Zug: [-4.49 -3.58 -3.72 -5.62 -3.09  7.23  6.64  6.21]
zepa: [-7.38  6.89 -3.32  4.57  4.06 -3.07 -7.32  0.96]
mika: [ 2.93  2.83  7.24  4.81 -5.35 -5.15  4.24 -6.78]
Bov: [-0.71  6.64 -5.62 -3.72  8.17 -3.58 -3.09  5.36]
nuvi: [-1.73 -0.71 -4.07  5.24 -6.99  1.49  7.68  6.63]
next: [ 6.64 -5.62 -3.72  8.17 -3.58 -3.09] => [5.36]
after: [2.93] => [2.83]
next: [-4.07  5.24 -6.99] => [1.49]
after: [7.24] => [4.81]
next: [-3.32  4.57  4.06] => [-3.07]

bube: [-3.37 -5.30  5.03  4.61 -0.53 -0.48  0.61 -0.31  4.73  3.87 -0.65 -0.56
  2.46 -5.62 -0.17 -1.45  4.16 -0.04  3.24  3.74  1.37 -5.34 -5.05  4.53
 -0.44  3.79  3.15  4.32 -5.60 -0.32  3.80 -6.36 -6.15  3.68 -5.07 -7.16
  3.97 -3.83  0.11 -0.57  3.60  3.56 -5.61  3.19]
naro: [ 4.72  6.16  1.37  2.14 -7.60 -9.68 -6.66 -7.35  0.88  1.44 -8.72 -6.54
  0.70  5.73 -8.43  1.44  2.86 -9.29  2.85  1.90  0.88  4.00  3.47  1.44
 -9.58  1.66  2.03  2.08  4.00 -8.31  0.31  6.68  6.71  1.39  3.62  6.40
  0.97  2.88 -7.17 -8.00  0.63  2.19 -9.06  0.68]
Kef: [-4.24 -5.75  4.71  4.98 -2.72 -2.62 -2.25 -2.26  4.36 -4.15 -2.77 -2.31
  1.98 -6.86 -2.76 -2.35 -4.70 -2.70  3.55  4.20 -1.34 -6.43 -5.77  4.95
 -2.71 -4.38  2.80 -4.84 -6.75 -2.48  3.70 -7.08 -6.74 -4.00 -5.92 -7.36
  4.57 -4.96 -2.26 -2.70 -6.53  4.00 -2.91  1.57]
kofur: [-3.82 -4.66  0.99  0.30 -5.26 -5.93 -3.51 -4.83  0.32  3.76 -6.17 -4.46
  0.23 -4.88 -5.71 -1.90  4.76 -5.92 -0.21 -0.18  2.33 -5.00 -4.90  1.36
 -6.20  3.58 -0.39  4.45 -4.69 -5.47 -0.28 -5.18 -5.26  3.22 -4.87 -6.10
  0.09 -3.90 -4.19 -5.40  0.33 -0.18 -6.44  1.18]
after: [-2.62] => [-2.25]
after: [-6.54] => [0.70]
after: [3.47] => [1.44]
next: [3.74 1.37] => [-5.34]
after: [1.36] => [-6.20]
after: [-5.62] => [-0.17]
after: [-8.43] => [1.44]

